[ 68 134 122 113 140 146 145 105] = <23>
[127 199 124 112 118 173 102 101] = <152>
[ 90 125 170 143 114 185 122 129] = <219>
[ 70  81 102  93 144 127 121 104] = <213>
[132 133 191 159 110 171 126 143] = <4>
[119 172 143 118 165 144 125 166] = <195>
[ 91 123  86 134 134 117 126  78] = <41>
[134 113 198 162 130 171 127 164] = <139>
shift -1: [134]
[133]
where: [124]
<152>, 2
Table of tags by key:
[142] -> z_928
[143] -> z_68
[144] -> z_436
[165] -> z_906
[164] -> z_281
[198] -> z_670
key <195> 2: 
z_68

[186 110 140 154  95 133 158 111 126 191 120] = <213>
[122  55 163 175  96 175 136 127 112 175 175] = <219>
[121 190 141  94 179 112 179 155 202 123  74] = <4>
tags:
[174] -> z_498
[163] -> z_835
[175] -> z_236
[164] -> z_858
[123] -> z_501
[55] -> z_45
key <219> 9: 
z_236
dup <219>: 
[175]
find: [163 175  96 175]
<219>
find: [121 190 141  94 179 112 179 155 202 123  74]
<4>
where: [126]
<213>, 8

[ 96 174 149 135 175 103] -> <4>
[164 126 152 176 200 164] -> <213>
[196  82  68  92  88 165] -> <195>
[190  65 197 116 120  62] -> <191>
[113 178 158  83 104  87] -> <152>
[ 82 101 120 161  75 157] -> <219>
[169 155  72 100 136  80] -> <133>
find: [113 178 158  83 104  87]
<152>
tags:
[126] -> z_995
[64] -> z_791
[190] -> z_377
[66] -> z_602
[125] -> z_167
[65] -> z_644
[115] -> z_253
[116] -> z_157
key <191> 1: 
z_644
where: [174]
<4>, 1

[154 130 117 134 127 135 118 156 136 151 133 149 114 130 137 119 128 147
 136  97  95 129 117 155 143] -> <48>
[ 95 131 132  86 145 137  97 145 137 116 135 119 174 150 132 120 110 149
 125 107 147 146 107 139 143] -> <191>
[ 95 131 132  86 145 137  97 145 137 116 135 119 174 150 132 120 110 149
 125 107 129 124 112 157 130] -> <133>
shift +1: [150 132]
[151 133]
Table of tags by key:
[135] -> z_339
[132] -> z_196
[130] -> z_469
[129] -> z_618
[136] -> z_662
[133] -> z_786
key <133> 10: 
z_339
find: [134 127 135 118 156 136 151 133]
<48>

[104 124 123 166 107 121  85 121  83  99 129 125 147 142 160 183 129 155
 182  61] : <139>
[101 201 142 126 142 115 166 133 131  91 172 135 174 108 127  94 130 138
  76 176] : <219>
[ 78 133  95 142 165  88 133 104 164 118 164  96  83 123  61 125 129 115
  74 167] : <152>
[154 166 109  81 172 126 105  89 176 130 119  99 101 139  97 141 122 108
 102  99] : <195>
[176 104 139 121 138 203 132 143 121 119 150 157 133 158 138 124 132 142
  99 157] : <191>
dup <195>: 
[99]
find: [166 133 131]
<219>
shift -1: [118 164  96  83]
[117 163  95  82]
where: [165]
<152>, 4
find: [104 124 123 166 107 121  85 121  83  99 129 125 147 142 160 183 129 155
 182  61]
<139>
shift +1: [166 107]
[167 108]
find: [104 164 118 164  96  83 123  61 125 129 115]
<152>

[131 195 105 119 108 129 100 111 135 135 124 116 119 163 132]  <23>
[133 143 100 133 134 155  66  96 139 184 184 151 197 131 184]  <4>
[120 124 113  89 119 148 112 127 132 112 137 140 137 138 126]  <219>
[124 160  83 121  84 130  80 141  88 130 124 138 171 179 127]  <139>
[130  78 141  88 130 124 138 123 113 125 132 117 133 147 126]  <48>
[131 119 105 119 108 129 100 111 141 119 133 136 131  88 129]  <191>
[132 104 151 123 143 117 156 121 138 123 136 115 111 109 127]  <133>
[131 195 105 119 108 129 100 111 135 135 124 116 107 131 127]  <213>
find: [119 105]
<191>
shift -1: [131]
[130]
find: [130  80 141  88 130 124 138]
<139>
where: [96]
<4>, 7
dup <133>: 
[123]
find: [ 83 121  84]
<139>
find: [132 104 151 123 143 117 156 121 138 123 136 115 111 109 127]
<133>

[140 122 129 178 135 124 120 117 117 150 137 154 154 147 116  58 132 129
 120 179 133 124 148 136 128 120 100 127 120] = <219>
[140 122 129 178 135 124 120 117 117 150 137 154 154 147 116  69 132 129
 120 179 133 124 148 136 128 120 100 127 120] = <23>
[126 126 125 136 129 126 127 130 129 128 129 130 128 125 131 126 126 126
 125 125 128 123 128 125 128 128 119 126 128] = <48>
shift -1: [154]
[153]
shift -1: [154 154]
[153 153]
Table of tags by key:
[120] -> z_17
[125] -> z_660
[136] -> z_528
key <219> 23: 
z_528

[ 79  84 131 123 131 164 103] = <133>
[ 89  84 178 102 112 164 103] = <213>
[ 89  84 151 135  77 160 103] = <32>
[146  55 131 112 179 164 103] = <195>
[ 89  85 117 135  77 164 103] = <191>
[ 89 103 131 135  77 164 103] = <48>
[ 89  84 131 135  73 164 111] = <219>
shift -1: [131 135  73]
[130 134  72]
find: [ 89 103 131 135  77 164 103]
<48>
where: [178]
<213>, 2
find: [131 112 179]
<195>
tags:
[73] -> z_688
[72] -> z_241
[74] -> z_585
[112] -> z_933
[111] -> z_353
[89] -> z_508
key <219> 4: 
z_688
find: [ 79  84 131 123 131 164 103]
<133>

[140 124 118 154 104  98  98 177 118] : <4>
[154 121  80 140 106 119  84 197  66] : <219>
[140 124 118 163 104  98  98 177 118] : <152>
[174 124  99 121 105 171 105 171 114] : <32>
key -> tag
[177] -> z_896
[114] -> z_180
[119] -> z_309
[115] -> z_52
[178] -> z_5
[118] -> z_854
key <152> 8: 
z_854
find: [140 124 118 163 104  98  98 177 118]
<152>
where: [119]
<219>, 5
find: [140 124 118 154 104  98  98 177 118]
<4>

[ 85 131 128 129  87 121  82 106  94 138 118] -> <4>
[ 97  91  93 177  96 149  93 117 124 104 130] -> <32>
[ 97  91  93 177  96 149  93 117 104 104 130] -> <191>
[139 144 133 180 104 123 128 179 158 174 162] -> <195>
[159 142 123 139 127 155 146 139 135 115  93] -> <139>
[ 99  94 124 191 101 153 111 132 121 117 152] -> <23>
[142 126 123 113 156 113 126 167 174 179 130] -> <213>
[101  97 125 107 147 120 111  99 113 111 110] -> <133>
[113 130 102  94 198  91 152 121 120 152 198] -> <48>
[100 104 114 112 156 128 136 103 111 108 171] -> <41>
[147 130 176  97 105 129 146 128 156 109 103] -> <219>
tags:
[132] -> z_535
[152] -> z_564
[121] -> z_372
[99] -> z_19
[117] -> z_868
[103] -> z_457
[179] -> z_130
key <48> 7: 
z_372
dup <133>: 
[111]
where: [191]
<23>, 3
find: [104 114 112 156 128 136 103 111 108 171]
<41>

[127 133 119 134 116]  <195>
[150  90 120 128  85]  <133>
[192  96 152 133 123]  <219>
[122 170 110 116 131]  <4>
[134 114 145 138 151]  <152>
[144 120 133 144 140]  <48>
[114 207 137 207 207]  <23>
[129  98 161 149 129]  <213>
[114 122 135 110 115]  <41>
shift -1: [114 122 135 110]
[113 121 134 109]
key -> tag
[118] -> z_376
[134] -> z_638
[99] -> z_200
[98] -> z_444
[132] -> z_905
[119] -> z_139
[133] -> z_127
key <195> 1: 
z_127
dup <23>: 
[207]
find: [144 120 133]
<48>
where: [138]
<152>, 3
find: [129  98 161 149 129]
<213>
find: [137 207]
<23>

[ 59  98 108 115 108 156 201 142  92 110 136 194 108 158  84 139  63 137
 133  97 175 155 171 104 132 125 134 159 182 135  53 133 134 102 112 147]  <191>
[121 149 129 159 156  61 129 153 174 147 165 112  52 100  92 104 134 137
 156 136 101 119 200 122 104 132  72 173 134 162 163 188 194 174 123 125]  <195>
[ 59  98 108 115 108 156 201 142  92 110 136 194 108 158  84 139  63 137
 133  97 175 155 171 104 132 125 124 159 182 135 118 133 134 102 112 147]  <41>
[145 181  96 138 135  93 123 153 133 122 136 126  58  79  76 160  90 122
 172 138 102  77 172 118 126 109  83 132 179 135 159 191 169 183 135 125]  <133>
[ 78 161 164 154  65 176  85  78 128 116 131 161 119 154 168 169 122  87
 139 117 198 131  65 127 123  99 128  94 175 131  84  85  74 126 121 112]  <139>
[113 172  96  78 114 139  92 172 128  68  69 212 145 147 169 193  89 137
 156 105 155 128 131 169 193 129 124 138 106 127 148 169 170 113 148 158]  <4>
where: [99]
<139>, 25
find: [121 149 129 159 156  61 129 153 174 147 165 112  52 100  92 104 134 137
 156 136 101 119 200 122 104 132  72 173 134 162 163 188 194 174 123 125]
<195>
shift -1: [ 76 160]
[ 75 159]
Table of tags by key:
[113] -> z_540
[129] -> z_106
[148] -> z_192
[147] -> z_412
[114] -> z_568
[118] -> z_831
[128] -> z_753
key <4> 30: 
z_192
shift +1: [108]
[109]

[116 137  81 121 120 165  97 112 157 140 141 118 167 123 134 153 176 166
 116 149 161 119 115 121 128 102 126 114 105  73]  <191>
[124 119  72 126 150 148 121 116 138 123 121 113 172 104 156 162 132 160
 123 191 142 127 149 122 143 113 132 109 113  75]  <219>
[145 122 165 134 118  93 132 100 122 131 150 160  87 136 117  83 114 114
 142  81 113 140  97 115 121 149 104 191 142 141]  <139>
find: [166 116]
<191>
where: [137]
<191>, 1
shift -1: [160]
[159]

[153  88 119 132 143 129 122 108 102 150 200 113 184 127 161 125  87 160
 159 106 144 159 163 118  96 120 111 128 121 112 126 163 154 137 141 156
 157 140 121 111 133 103  79 138  94 109 127  81 151  97 136 124  75 173
  48 142  82 121 144 183] : <41>
[157  85 113 161 118 130 100 102 120 127 196 112 170 128 150 119  93 152
 148 135 130 123 163 116  98 128 108 127 124 115 126 142 152 127 162 168
 154 134 141 118 122 101  89 120 101 109 117  84 150 107 138 114 114 172
  54 157  80 120 142 172] : <48>
[164  70 107 166 114 140 104 116 121 122 202 104 187 144 130 117 103 177
 117 128 120 138 146 128  78 137 130 112 111 119 139 128 155 132 185 186
 165 143 149 125 125  71 107 100 102  97  96  92 146 100 152 110  97 170
  63 171  73 118 125 166] : <219>
[124  90 154 138 151 131 133  99 112 179 189 120 167 128 162 121  87 141
 165 119 142 142 175 105 103 115 110 150 111 116 116 164 144 138 132 130
 149 146 101 108 131 114  71 169 127 107 136  81 140  99 129 145  83 172
  60 140 106 140 161 175] : <191>
shift -1: [130]
[129]
where: [155]
<219>, 32
key -> tag
[116] -> z_283
[115] -> z_842
[117] -> z_43
[120] -> z_941
[119] -> z_767
key <219> 29: 
z_767
find: [164  70 107 166 114 140 104 116 121 122 202 104 187 144 130 117 103 177
 117 128 120 138 146 128  78 137 130 112 111 119 139 128 155 132 185 186
 165 143 149 125 125  71 107 100 102  97  96  92 146 100 152 110  97 170
  63 171  73 118 125 166]
<219>

[ 52 112 155  62 163 190 111 111 153] -> <213>
[169 175 131 151  89 128  88  62 141] -> <48>
[156  86 101 116 107  98 154 167 148] -> <139>
[168 104 127 150  66 104 104 104  67] -> <219>
[169 175  98 151  89 128  88  62 141] -> <133>
[ 90  81 113 119 118  64 158 127 176] -> <41>
where: [101]
<139>, 2
dup <219>: 
[104]
where: [119]
<41>, 3
dup <213>: 
[111]
shift +1: [ 52 112]
[ 53 113]
where: [66]
<219>, 4
find: [104 127]
<219>

[ 99 159 118 126 155 105 148 156  72 117  88 123 157  81 116 108 128 147
 126 101 124 147  85 119 109 107 147  98 168 125 131  93 141 124 175  94
 123 109 154 157 114 136 111]  <23>
[112 131 159 131 139 152 105 105 153 155 144 135 132 151  99 133 159 120
 126 136 102 143 148 143 131 100  90 134  61 128 101 210  93 116 119 122
 128 136 140 115 122 118 144]  <191>
[162  95 136 128 101 148 109 102 182 134 169 131  97 170 140 149 126 112
 134 153 136 109 174 138 149 150 112 160  97 130 127 156 117 134  82 161
 134 145 101  97 142 123 143]  <219>
[135 124 152 114 160 115 119 125 110 113 137 120 136  90  88 133 154 158
 163 114 127 161 166 151 145  96 116 141 145 124 111 151 103 129 156  87
 134 117 137 101 111 145 112]  <48>
[100 158 123 125 158 106 145 153  74 117  91 123 158  81 111 110 133 149
 129 102 122 151  92 123 112 103 143 101 163 125 127 102 135 124 176  90
 123 109 154 152 112 137 111]  <41>
[ 95 161 126 126 159 108 144 152  75 122  91 124 159  84 108 109 136 147
 126 102 118 152  90 122 110  99 139  99 155 125 124 112 133 121 176  89
 113 110 157 154 111 135 113]  <195>
[142  96 164 118 163 120 113 119 117 117 144 121 135  94  80 136 162 157
 166 115 123 166 176 156 148  90 107 146 131 125 105 170  93 127 153  84
 135 119 139  94 110 144 115]  <133>
[133 123  96 145  82 144 137 128 159 143 126 137 109 179 183 127  92  90
  89 150 135  81  93 102 114 177 145 120 113 133 152  93 161 131  85 187
 122 144 107 153 152 109 147]  <152>
[ 94 161 130 126 161 111 141 148  78 125  94 125 160  86 104 110 140 147
 127 103 115 155  94 125 111  96 134 100 148 125 121 121 128 120 175  89
 123 111 159 152 111 134 115]  <139>
[118 126 162 129 137 155 102 101 160 155 150 135 128 156  99 137 160 119
 129 139 103 142 157 146 136 102  87 140  57 128 100 216  90 116 114 125
 130 138 135 108 124 118 145]  <213>
[180  90 139 110 132 113 118 118 140  96 164 118 105 106 117 150 131 152
 176 129 155 136 200 152 164 134 128 169 170 126 129 116 115 144 122 117
 140 126 104  78 127 150 111]  <32>
find: [ 99 159 118 126 155 105 148 156  72 117  88 123 157  81 116 108 128 147
 126 101 124 147  85 119 109 107 147  98 168 125 131  93 141 124 175  94
 123 109 154 157 114 136 111]
<23>
find: [140  96 164 118]
<32>

[126 135 125 131 127 126 128 124 126]  <48>
[132 122 129 122 129 123 124 133 126]  <152>
[130 122 123 129 122 129 126 133 128]  <23>
[168  52 169  84 132 133 101 146 114]  <133>
find: [130 122]
<23>
find: [130 122 123 129 122 129 126 133 128]
<23>
where: [168]
<133>, 0
find: [122 129 123 124]
<152>
find: [122 129 122 129 123]
<152>

[146 113  90 122 115 101 183 119 117  86  90 112 127 114  90  81 128 179
 154 148 125 127 206 116 154 121  94 176 131 136 143 136 139  93 172  98
 157 150 101 113 156 110 144 123 102 126 112 217 184 168 149] : <213>
[146 122  99 123 119  94 165 142 132 148 157 160 135 142  91  81 151 144
 137 145 126 110 166 112 134 123  97 199 131 120 129 131 176  88 178  89
 163 158  95 143 145 103 138 132 104 131 113 202 167 170 160] : <195>
[119 139 140 128 143 193 110 127 112 117  90  86 119 114 187 164 100 118
 131 114 109 136 104 123 112 147 152  93 120 139 132 109 104 171 119 150
  81 100 172  69 121 164 127 113 147 104 122  70  85  84 109] : <41>
find: [127 112 117  90  86 119 114]
<41>
tags:
[100] -> z_64
[151] -> z_743
[110] -> z_389
[128] -> z_187
[131] -> z_881
[150] -> z_507
[129] -> z_451
key <195> 16: 
z_743

[138 150 162 100  96 112 200 105 122  50 108  59 156 137 121] = <219>
[ 98 154 100 115 105 150  85 111 137 157  97 113 101 149 166] = <133>
[102 146 156 129 162 118 151  85 140  63 131 112 137 112  73] = <139>
[124 141 162  84  66 165 105 141 135 160 115 180 118 121 115] = <191>
[133 119 145 139 129  92 105  74 134 162  96 131 162 166 127] = <32>
dup <139>: 
[112]
key -> tag
[101] -> z_227
[157] -> z_657
[156] -> z_47
[102] -> z_410
key <133> 12: 
z_227
where: [200]
<219>, 6

[151 142 147 130] -> <48>
[137 151 142 129] -> <4>
[137 142 151 150] -> <133>
[137 151 142 150] -> <41>
find: [151 142 150]
<41>
shift -1: [151]
[150]

[125 118  65 114] -> <48>
[101 110  74  88] -> <133>
[ 71 177  65 147] -> <213>
[132 176  53 107] -> <191>
where: [177]
<213>, 1
key -> tag
[71] -> z_816
[176] -> z_793
[177] -> z_201
[65] -> z_143
[70] -> z_27
key <213> 1: 
z_201
where: [176]
<191>, 1

[ 74  83  93  98 100 108 118 123 127 134 158 187 206 203 186 163 158 174
 191 192 180 172 181 191 183 162 145 136 123 101  86  97 119 125 105  76
  71  73  84  68  71  75  75  72] -> <133>
[ 74  82  91  94  97 105 115 120 123 113 122 125 130 145 175 199 207 194
 171 156 165 185 196 190 175 172 180 180 165 144 135 130 112  91  90 109
 125 116  88  68  69  74  74  71] -> <213>
[201 182 160 160 178 196 196 180 172 182 191 182 159 143 134 121  98  86
  99 121 123  99  74  65  66  66  69  70  76  74  71  74  85  94  98 101
 109 120 124 126 138 162 193 208] -> <191>
[125 127 140 167 195 208 200 179 158 159 180 197 195 178 172 184 190 178
 156 141 134 117  95  87 103 122 122  96  72  66  66  70  74  74  76  75
  71  75  87  95  98 101 110 121] -> <41>
shift +1: [74]
[75]
shift -1: [141]
[140]
find: [159 143 134 121  98  86  99 121 123]
<191>
Table of tags by key:
[121] -> z_423
[198] -> z_570
[163] -> z_152
[181] -> z_85
[180] -> z_406
[199] -> z_492
[184] -> z_866
key <213> 15: 
z_492

[194 119 121 163] = <4>
[130  65 113 203] = <152>
[187 181 187  88] = <195>
[114 183 183  96] = <139>
dup <195>: 
[187]
find: [183  96]
<139>
Table of tags by key:
[96] -> z_522
[163] -> z_322
key <4> 3: 
z_322
find: [114 183 183  96]
<139>

[ 93  68 115 141  93 138 153  99 111  87]  <213>
[115 154  68  93 141 138  95  72 126 130]  <23>
[ 83 137 146 175 153 143  56  57 136 106]  <4>
[ 55 147 163 104 121  74 170 104  99 165]  <48>
find: [115 154  68  93 141 138]
<23>
find: [175 153 143]
<4>
dup <213>: 
[93]
shift -1: [ 74 170 104  99]
[ 73 169 103  98]

[111 170 154  48  61 150 149 170 119 123 179 144  96 159 106  93 106 171
 135  79 134 117  65 162 141 151 180  99 103 165 148 159 144 100  85  77
 100] -> <23>
[132 121 130 126 137 134 130 122 138 121 130 131 131 127 122 124 124 127
 126 134 133 129 131 128 121 121 128 129 128 125 127 127 133 134 127 137
 131] -> <139>
[132 121 130 126 137 131 130 122 138 121 130 131 131 127 122 124 107 127
 126 134 133 129 131 128 121 121 128 129 128 125 127 127 133 134 127 108
 131] -> <48>
[151 154 137  70 110 132 141 158 135 120 152 142 110 129 111 115 103 144
 138  97 122 120  98 136 131 144 177  84 119 155 138 134 163 118 105 103
 115] -> <41>
[146 133 121  89 117 139 126 157 127 143 123 119 140 130 130 137 116 157
 135  88 115 133 117 135 145 124 156 101 135 138 132 146 158 128 118 135
 102] -> <4>
shift +1: [145]
[146]
shift -1: [115]
[114]
where: [85]
<23>, 34
shift +1: [110 132]
[111 133]
shift -1: [122 138 121 130]
[121 137 120 129]
tags:
[122] -> z_288
[129] -> z_588
[121] -> z_162
[130] -> z_984
[154] -> z_987
key <139> 1: 
z_162

[136 140 121  97 122 152 131] -> <213>
[ 99 155 151 123 128 139 134] -> <32>
[123 140 121  83  64 168  82] -> <195>
[112 117 128 118 111 147 136] -> <219>
where: [122]
<213>, 4
Table of tags by key:
[122] -> z_698
[136] -> z_741
[82] -> z_794
[134] -> z_707
[131] -> z_29
key <213> 6: 
z_29

[100 114 153 150 124  76 140 139 154 120 144 128 115 121] -> <139>
[109 119 143 142 125  90 136 134 146 123 137 130 120 124] -> <23>
[111 104 151 155 111  94 119 118 177 115 149 215 128 142] -> <48>
[144 152 104 101 144 166 137 136  85 140 106  59 130 115] -> <4>
[132 124 114 108 145 143 145 116 124 136 110  41 124 110] -> <41>
[160 138 105 111 127 186 107 112 110 134 116 156 144 143] -> <195>
[108 105 152 160 113  85 121 120 173 115 148 200 125 139] -> <133>
find: [120 173 115]
<133>
where: [138]
<195>, 1
shift +1: [109]
[110]
dup <48>: 
[111]
where: [123]
<23>, 9
key -> tag
[108] -> z_652
[109] -> z_60
[125] -> z_126
[110] -> z_117
[159] -> z_48
[111] -> z_408
[124] -> z_177
[160] -> z_681
key <41> 3: 
z_652

[150 136 115 129 143 153  89 126 142 145 123 135 160 140 149 133 142 136
 134] : <139>
[199 166 128 117 156 163  76 115 161 111 105 161 206 151 164 135 154 173
 140] : <4>
[ 45  60  70 148 106 113 146 146  99 190 158  83  51 113 105 127 110  64
 117] : <41>
[109 113 163 150 112 167 104 161  88 112 151  99 123  97  95  92  76 119
 166] : <191>
[ 45  60 103 148 106 113 146 146  99 190 158  83  51 154 105 127 110  64
 140] : <219>
[154 165 147 114 129 109 154 117 136  84 114 149 141 129 126 129 132 155
 123] : <32>
[140 127 127 132 135 151  99 132 130 134 128 128 149 130 135 125 127 133
 139] : <195>
[ 45  60 103 148 106 113 146 146  99 190 158  83  51 113 105 127 110  64
 117] : <48>
Table of tags by key:
[134] -> z_515
[190] -> z_387
[125] -> z_944
[124] -> z_334
[132] -> z_210
[111] -> z_754
[191] -> z_550
[133] -> z_701
[112] -> z_383
key <195> 9: 
z_515
find: [ 45  60 103 148 106 113 146 146  99 190 158  83  51 154 105 127 110  64
 140]
<219>
where: [153]
<139>, 5
dup <219>: 
[146]
find: [109 113 163 150 112 167 104 161  88 112 151  99 123  97  95  92  76 119
 166]
<191>

[134 140 113 111 123 111 103 117] = <32>
[136 156  97 118 121 111 185 117] = <195>
[193 133 152 129 125 122 125 122] = <139>
[147 152 109 125 192 117 192 121] = <133>
[ 50 131 122 116 126 124 143 127] = <213>
[ 50 131  70 116 126 124 143 127] = <4>
[ 93 116 133 144 139 146 157 141] = <48>
where: [146]
<48>, 5
dup <133>: 
[192]
where: [139]
<48>, 4
shift +1: [136 156]
[137 157]

